k_421: [ 88  79 118 101 149  76  61 175 135 102 175 164  37 164 125 125 118 122
 134 119 109 119 139 152 182 110 128 121]
k_671: [ 88  79 161 101 149  76  61 175 135 102 175 164  37 135 125 125 118 122
 134 119 109 119 139 152 182 110 128 147]
k_490: [ 92 112 157 121 148 110  99 131 137 117 131 200 111 121 119 122 161  38
 128 110 149 130 116 111 155 135  95 104]
k_893: [ 88 116 161 101 149  76  61 175 135 102 175 164  37 135 125 125 118 122
 134 119 109 119 139 152 144 110 128 147]
k_988: [ 73 100 158 109 164 105  48 161 129 112 130 182  80 134 148 118 131 101
 104 106 128 159 109 125 163 116 119 129]
k_446: [ 92 107 156 121 140 108 104 129 131 120 139 197 112 128 118 126  86  86
 122 105 150 129 117 115 150 141 105 102]
count k_421: [36] => 0
len: [ 88  79 118 101 149  76  61 175 135 102 175 164  37 164 125 125] => 16
which: [ 88  79 118 101 149  76  61 175 135 102 175 164  37 164 125 125 118 122
 134 119 109 119 139 152 182 110 128 121] => k_421
len: [ 88  79 118 101 149  76  61 175 135 102 175 164  37 164 125 125 118 122
 134 119 109 119 139 152 182 110 128 121] => 28
count k_446: [129] => 2

k_614: [152 169 112 202  99 119  92  64 105 144 131  74 148 133 111 150 113 118
 128 106  99 152  99 140  75 119 113 147 131 118 135  95 104 161 105 106
 141]
k_489: [ 48  99 126 155 158 152 165 125 123 158 162 126 115 148 131 132 138 132
 116 214 144 110  92  99 104 181 138 150 157 137 110  97 109 141 190  94
  98]
k_760: [154 141 178 125 124  84  84 128  82 140 156 152 171 124  74 111 111 118
 138 144 125  88 133 196 159 164 120 110 151  64 155 170 119 153 130 160
 107]
k_325: [ 93  54 110 140 227 131 159 155 116 133 115 144  43 125  98 141 129  99
 173 115 149 110 221 124 135 210 117 109 147 167 120 163 144 173 181 205
  72]
k_506: [ 96  90 128  98 174 227  94  97 154 114 109 171 157 147 148 116 128 110
  79 138 153  61 114 151 128 176 154 105 182 104 110  62 124 112 141 134
  92]
k_343: [ 63  45 111 126 205  89 118 101 130 109 114  96  72 123 110 165  95  81
 181 112 105 108 213 130 149 209 127 109 165 153 105 183 137 153 148 183
  83]
k_71: [ 73  82 144 181 114  49 144  98 124 140 101 165 123 118  94 150 132 122
 126 106 141 163  94 132 125 148 126 162 112 128 100  87 133 119  72 140
  99]
k_917: [135 155 139 164 123  79 147 151 100 216 151  46 116 164 113 142 114 138
 114 125 104 172 129 148 134 150 119 108  99 162 107  78 130 109 160 151
 107]
which: [131  74 148 133 111] => k_614
which: [109 114] => k_343

